Below is a small trained network, with its code and all its weights. Each question gives an input and a class and asks what happens when units are switched off, that is, made to give their printed mean instead of their output.

import numpy as np


def w(rows, s, z=0):
    codes = np.array(rows[::2]) - 128.0
    scale = np.full(codes.shape[1], s)
    scale[-1] = z or s
    return codes * scale


def f(y):
    return y / 2 * (1 + np.tanh(0.7978845608 * (y + 0.044715 * y**3)))


def log_softmax(a):
    a = a - a.max(-1, keepdims=True)
    return a - np.log(np.exp(a).sum(-1, keepdims=True))


def net(x, mask):
    res = np.array(x, float).reshape(1, 3) / 4 @ E
    y = f(res @ A[0][:, :-1].T + A[0][:, -1])
    res = res + np.where(mask, y, B[0][:, -1]) @ B[0][:, :-1]
    return log_softmax(res[-1] @ U[:, :-1].T + U[:, -1])


A, B = {}, {}
E = w([
[106,37,163,234],'x0',
[255,115,53,146],'x1',
[68,181,32,188],'x2',
],0.012)
A[0] = w([
[74,128,155,125,71],'N0',
[184,107,86,145,86],'N1',
[191,102,70,160,112],'N2',
[172,91,202,122,23],'N3',
[214,81,94,159,95],'N4',
[116,4,154,249,119],'N5',
[116,195,85,68,97],'N6',
[123,77,165,202,50],'N7',
[54,114,180,144,132],'N8',
[102,156,92,161,51],'N9',
[164,111,191,82,35],'N10',
[29,97,146,119,116],'N11',
[170,69,206,124,16],'N12',
[63,125,39,119,24],'N13',
[75,146,54,149,47],'N14',
[162,88,80,128,55],'N15',
[99,81,102,202,130],'N16',
[60,107,183,116,148],'N17',
[147,202,119,47,89],'N18',
[85,141,66,200,65],'N19',
[193,96,91,160,73],'N20',
[92,150,93,148,48],'N21',
[90,116,136,117,54],'N22',
[55,112,140,115,64],'N23',
[145,86,165,90,40],'N24',
[67,134,137,71,154],'N25',
[56,135,172,109,110],'N26',
[181,126,107,149,99],'N27',
[143,97,157,96,92],'N28',
[132,89,147,91,37],'N29',
[105,168,87,195,32],'N30',
[93,141,149,132,8],'N31',
[141,75,160,40,81],'N32',
[77,125,156,103,4],'N33',
[153,100,175,102,61],'N34',
[102,43,146,190,155],'N35',
[128,205,135,62,137],'N36',
[159,60,186,118,153],'N37',
[97,173,92,192,55],'N38',
],0.016,0.002)
B[0] = w([
[189,195,151,164,165],'N0',
[199,201,175,208,178],'N1',
[198,190,174,208,194],'N2',
[30,129,177,126,187],'N3',
[198,218,157,206,202],'N4',
[230,35,3,35,249],'N5',
[160,51,44,6,196],'N6',
[174,41,10,31,190],'N7',
[192,197,129,185,191],'N8',
[62,116,176,93,164],'N9',
[32,94,176,99,182],'N10',
[197,212,151,202,193],'N11',
[35,92,192,122,197],'N12',
[33,90,169,94,182],'N13',
[37,74,187,119,186],'N14',
[185,194,168,162,164],'N15',
[86,38,72,35,184],'N16',
[183,190,137,186,191],'N17',
[215,25,33,67,198],'N18',
[1,114,207,138,194],'N19',
[216,215,158,193,187],'N20',
[69,120,162,126,161],'N21',
[157,137,146,172,146],'N22',
[173,205,132,169,172],'N23',
[55,117,176,84,168],'N24',
[217,159,125,161,180],'N25',
[200,236,132,173,188],'N26',
[189,182,185,165,167],'N27',
[68,109,162,85,160],'N28',
[81,117,164,106,153],'N29',
[17,124,217,126,180],'N30',
[151,179,142,144,147],'N31',
[25,92,152,111,187],'N32',
[171,166,141,163,163],'N33',
[55,95,170,113,169],'N34',
[206,72,46,75,202],'N35',
[218,93,48,66,193],'N36',
[44,113,214,163,195],'N37',
[26,109,179,125,181],'N38',
],0.0095,0.02)
U = w([
[212,42,52,56,250],'0',
[210,240,195,229,51],'1',
[6,94,231,127,17],'2',
],0.013,0.0025)

Each question gives the input, the list of numbers given to net, and the class t.
The units are the neurons (one row each of A and B). Each row of codes is followed by its name. A weight is (code - 128) times the scale printed after its matrix; where a second scale follows, it is the last column's (A, B and U).
mask holds one flag per neuron, in row order. A switched-off neuron (its flag False) gives its mean, the last column of its row in B, instead of its output. The means were averaged over made-up inputs and are rounded, as every weight is.
A unit's drop is (log p(t) with every unit on - log p(t) with that unit switched off) / (log p(t) with every unit on - log p(t) with every unit switched off).
unit that matters most: the unit with the biggest drop
k most important neurons: the k neurons with the biggest drops, biggest first
drop of u: that unit's drop, to one decimal
input [8,-8,-2], class 0: unit that matters most => N5
input [-5,-4,5], class 0: 3 most important neurons => [N6, N36, N18]
input [-8,-8,8], class 0: 4 most important neurons => [N6, N18, N36, N4]
input [4,-8,8], class 1: 4 most important neurons => [N11, N8, N26, N23]
input [0,-1,1], class 1: 4 most important neurons => [N5, N7, N18, N6]
input [-2,5,-5], class 1: 2 most important neurons => [N4, N20]
input [-4,-4,-1], class 0: 4 most important neurons => [N18, N36, N4, N6]
input [6,7,5], class 1: 4 most important neurons => [N4, N2, N20, N1]
input [-3,-2,4], class 2: 2 most important neurons => [N5, N35]
input [-8,-8,3], class 0: 3 most important neurons => [N6, N18, N36]
input [-2,4,4], class 1: drop of N10 => 0.1
input [4,-8,-8], class 1: drop of N17 => 0.7
input [-7,-6,3], class 0: drop of N6 => 1.0
input [2,4,5], class 2: unit that matters most => N19
